Below are the code and all the weights of a small trained network. Each question names an input and a class and asks about switching units off, where a switched-off unit gives its printed mean instead of its output.

import numpy as np


def w(rows, s, z=0):
    codes = np.array(rows[::2]) - 128.0
    scale = np.full(codes.shape[1], s)
    scale[-1] = z or s
    return codes * scale


def f(y):
    return np.maximum(y, 0)


def log_softmax(a):
    a = a - a.max(-1, keepdims=True)
    return a - np.log(np.exp(a).sum(-1, keepdims=True))


def net(x, mask):
    res = np.array(x, float).reshape(1, 3) / 4 @ E
    y = f(res @ A[0][:, :-1].T + A[0][:, -1])
    res = res + np.where(mask, y, B[0][:, -1]) @ B[0][:, :-1]
    return log_softmax(res[-1] @ U[:, :-1].T + U[:, -1])


A, B = {}, {}
E = w([
[254,147,128,219,30],'x0',
[9,44,139,254,103],'x1',
[203,92,251,168,208],'x2',
],0.009)
A[0] = w([
[41,121,152,193,87,3],'N0',
[139,146,159,171,34,103],'N1',
[41,136,133,91,206,45],'N2',
[206,147,85,151,112,87],'N3',
[100,171,40,95,68,80],'N4',
[68,29,187,209,78,52],'N5',
[154,75,251,131,166,34],'N6',
[113,132,102,118,103,252],'N7',
[153,157,137,204,65,49],'N8',
[93,117,62,142,90,110],'N9',
[85,145,59,122,79,14],'N10',
[104,48,125,179,105,144],'N11',
[202,165,143,42,133,26],'N12',
],0.011,0.0044)
B[0] = w([
[95,164,182,67,126,204],'N0',
[102,82,53,67,81,198],'N1',
[106,41,80,102,2,225],'N2',
[90,108,93,80,48,196],'N3',
[213,125,234,194,116,214],'N4',
[89,190,164,83,135,247],'N5',
[183,85,187,224,107,213],'N6',
[170,148,110,180,131,190],'N7',
[77,71,105,116,56,197],'N8',
[146,140,183,186,123,192],'N9',
[182,106,164,201,79,186],'N10',
[77,178,138,102,142,211],'N11',
[109,171,168,85,97,208],'N12',
],0.0089,0.011)
U = w([
[177,101,190,203,143,82],'0',
[112,231,157,35,144,87],'1',
[107,9,59,69,108,85],'2',
[126,140,93,136,165,252],'3',
[133,153,39,146,252,59],'4',
],0.015)

Each question gives the input, the list of numbers given to net, and the class t.
The units are the neurons (one row each of A and B). Each row of codes is followed by its name. A weight is (code - 128) times the scale printed after its matrix; where a second scale follows, it is the last column's (A, B and U).
mask holds one flag per neuron, in row order. A switched-off neuron (its flag False) gives its mean, the last column of its row in B, instead of its output. The means were averaged over made-up inputs and are rounded, as every weight is.
A unit's drop is (log p(t) with every unit on - log p(t) with that unit switched off) / (log p(t) with every unit on - log p(t) with every unit switched off).
The circuit of an input: a set's keep is (log p(t) with only the set's units on - log p(t) with every unit switched off) / (log p(t) with every unit on - log p(t) with every unit switched off). Starting from the 12 units with the biggest drops (on a tie, the unit counted first), units are removed one at a time, each time the one whose removal leaves the highest keep (on an exact tie, the one counted first), for as long as the keep stays at least 0.8.
units of the circuit, in order: the units of the circuit, biggest drop first
k most important neurons: the k neurons with the biggest drops, biggest first
drop of u: that unit's drop, to one decimal
input [-3,-4,-4], class 0: 2 most important neurons : N4, N5
input [5,5,1], class 1: 4 most important neurons : N5, N2, N11, N0
input [-7,-4,-7], class 0: units of the circuit, in order : N4, N10
input [5,3,-3], class 2: units of the circuit, in order : N1
input [4,-8,6], class 1: 4 most important neurons : N12, N4, N3, N10
input [-4,5,-3], class 1: units of the circuit, in order : N0, N5
input [8,-4,-6], class 2: 2 most important neurons : N3, N1
input [4,6,-5], class 1: units of the circuit, in order : N5, N0
input [-6,7,4], class 1: 3 most important neurons : N5, N0, N11
input [-5,4,-5], class 0: 4 most important neurons : N4, N9, N10, N1
input [0,1,0], class 3: 2 most important neurons : N4, N2
input [2,1,2], class 3: 3 most important neurons : N4, N2, N10
input [7,7,4], class 1: 3 most important neurons : N5, N11, N2
input [7,-5,-6], class 2: units of the circuit, in order : N3
input [-2,-2,-1], class 3: 2 most important neurons : N5, N0
input [6,-4,-5], class 2: 4 most important neurons : N3, N1, N6, N8
input [-5,4,-6], class 0: drop of N4 : 0.2
input [-6,-2,-3], class 2: drop of N2 : 1.0
input [-6,2,-7], class 0: drop of N4 : 0.4
